[[ 24.5  -2.8 -25.9  21.0  -8.4 -65.4   3.4  16.6]
 [ 12.9 -40.0  59.7 -19.3   9.1  12.0 -10.5   1.6]]
:
[[ 12.9 -40.0  59.7 -19.3   9.1  12.0 -10.5   1.6]
 [ 24.5  -2.8 -25.9  21.0  -8.4 -65.4   3.4  16.6]]

[[-38.2  27.6 -21.7  -0.9 -39.8 -14.5 -36.0 -24.6 -39.0  20.7 -26.1]
 [ -9.6 -12.8   8.1 -26.9  60.8  37.5 -16.6  18.8   7.7  53.1   7.0]
 [  7.9  17.1  28.1   1.1  -6.0 -39.8 -19.4  53.0  -3.2 -22.0  12.0]
 [ 47.6 -16.7 -49.9  23.9 -16.1 -15.5 -18.2 -33.4 -49.3  -8.6 -12.7]
 [ 12.2 -42.1  -3.3 -57.4  -2.8 -17.7 -30.1 -22.2 -15.6 -12.6   6.2]
 [ 13.4 -31.8   5.3  14.6  37.2  26.4  43.6  45.0  29.6 -18.8  26.2]
 [-40.8  16.3 -19.4 -27.7  13.5 -16.0   0.2  14.7 -31.3  21.1  24.0]]
:
[[-40.8  16.3 -19.4 -27.7  13.5 -16.0   0.2  14.7 -31.3  21.1  24.0]
 [ 13.4 -31.8   5.3  14.6  37.2  26.4  43.6  45.0  29.6 -18.8  26.2]
 [ 12.2 -42.1  -3.3 -57.4  -2.8 -17.7 -30.1 -22.2 -15.6 -12.6   6.2]
 [ 47.6 -16.7 -49.9  23.9 -16.1 -15.5 -18.2 -33.4 -49.3  -8.6 -12.7]
 [  7.9  17.1  28.1   1.1  -6.0 -39.8 -19.4  53.0  -3.2 -22.0  12.0]
 [ -9.6 -12.8   8.1 -26.9  60.8  37.5 -16.6  18.8   7.7  53.1   7.0]
 [-38.2  27.6 -21.7  -0.9 -39.8 -14.5 -36.0 -24.6 -39.0  20.7 -26.1]]

[[  1.9 -27.7]
 [ -6.4 -28.6]
 [-15.5  21.5]
 [  9.9  32.0]
 [-15.5 -60.7]
 [-10.5 -47.2]
 [  8.7  24.8]
 [-17.1 -49.7]
 [  6.6  49.8]]
:
[[  6.6  49.8]
 [-17.1 -49.7]
 [  8.7  24.8]
 [-10.5 -47.2]
 [-15.5 -60.7]
 [  9.9  32.0]
 [-15.5  21.5]
 [ -6.4 -28.6]
 [  1.9 -27.7]]

[[  0.5  19.6 -30.1 -61.4  -2.6  -0.7 -28.5  -4.9   0.9  -2.7  22.5 -33.4
  -35.2]
 [ 63.5   9.2  -4.5   1.5  17.9 -38.3  -2.3 -12.7  -5.1   1.4   6.9 -24.3
    3.8]
 [-14.0 -27.5   5.8  33.7 -15.2   0.6 -15.5 -20.8 -41.2 -34.9 -18.3  16.6
   54.3]]
:
[[-14.0 -27.5   5.8  33.7 -15.2   0.6 -15.5 -20.8 -41.2 -34.9 -18.3  16.6
   54.3]
 [ 63.5   9.2  -4.5   1.5  17.9 -38.3  -2.3 -12.7  -5.1   1.4   6.9 -24.3
    3.8]
 [  0.5  19.6 -30.1 -61.4  -2.6  -0.7 -28.5  -4.9   0.9  -2.7  22.5 -33.4
  -35.2]]

[[-21.0  12.5 -46.5 -20.3   5.3  -1.1 -16.1   4.8 -10.6  -5.4]
 [ -3.4 -71.6  74.0 -37.6  14.4   9.5 -63.6  -8.9  -0.7  42.5]]
:
[[ -3.4 -71.6  74.0 -37.6  14.4   9.5 -63.6  -8.9  -0.7  42.5]
 [-21.0  12.5 -46.5 -20.3   5.3  -1.1 -16.1   4.8 -10.6  -5.4]]

[[  7.7 -27.3 -40.3]
 [ 20.5 -45.9 -37.6]
 [-71.9  65.7  40.6]
 [  3.6 -38.9 -12.3]
 [ 32.3 -36.3 -24.4]
 [ 73.3 -22.2   4.4]]
:
[[ 73.3 -22.2   4.4]
 [ 32.3 -36.3 -24.4]
 [  3.6 -38.9 -12.3]
 [-71.9  65.7  40.6]
 [ 20.5 -45.9 -37.6]
 [  7.7 -27.3 -40.3]]
---
[[ 24.6 -27.5 -22.9  -6.5]
 [-18.7 -59.6 -35.8  26.9]
 [-51.6  57.5 -23.0 -58.8]
 [-21.2 -60.2  62.9  53.5]]
:
[[ 24.6 -27.5]
 [-18.7 -59.6]
 [-51.6  57.5]]

[[10.2  3.0  5.9 -0.5]
 [55.9 -8.8  3.4 -2.0]
 [ 1.2 41.0  4.6 -0.5]]
:
[[10.2  3.0]
 [55.9 -8.8]
 [ 1.2 41.0]]

[[-53.0  51.4 -56.1  26.6 -67.5]
 [  9.1 -47.5  -7.6 -22.0 -21.9]
 [ 42.7  -3.8 -42.0 -34.1 -67.9]
 [ 65.1  67.6 -42.0 -63.0 -54.8]
 [-22.1 -33.3 -49.9  52.7  24.3]]
:
[[-53.0  51.4]
 [  9.1 -47.5]
 [ 42.7  -3.8]]

[[ -1.8   3.6  11.4  -1.7]
 [  2.3 -62.8 -18.8  -8.5]
 [-11.3  11.5  -3.3  10.3]
 [ 16.5  13.3  22.4 -13.4]]
:
[[ -1.8   3.6]
 [  2.3 -62.8]
 [-11.3  11.5]]

[[  0.6  65.0  45.9]
 [-72.0 -25.9 -31.4]
 [-30.3 -59.4 -18.2]
 [ -2.0  -6.8  48.6]]
:
[[  0.6  65.0]
 [-72.0 -25.9]
 [-30.3 -59.4]]

[[ 53.2   2.5 -50.0]
 [-22.0 -47.2 -42.2]
 [ 13.3 -36.0 -61.9]
 [ -0.3  52.0  72.2]]
:
[[ 53.2   2.5]
 [-22.0 -47.2]
 [ 13.3 -36.0]]

[[-40.5  55.4  60.4 -20.4]
 [ 22.9 -41.7 -37.4 -43.9]
 [ 29.3 -56.8 -46.0   9.7]]
:
[[-40.5  55.4]
 [ 22.9 -41.7]
 [ 29.3 -56.8]]
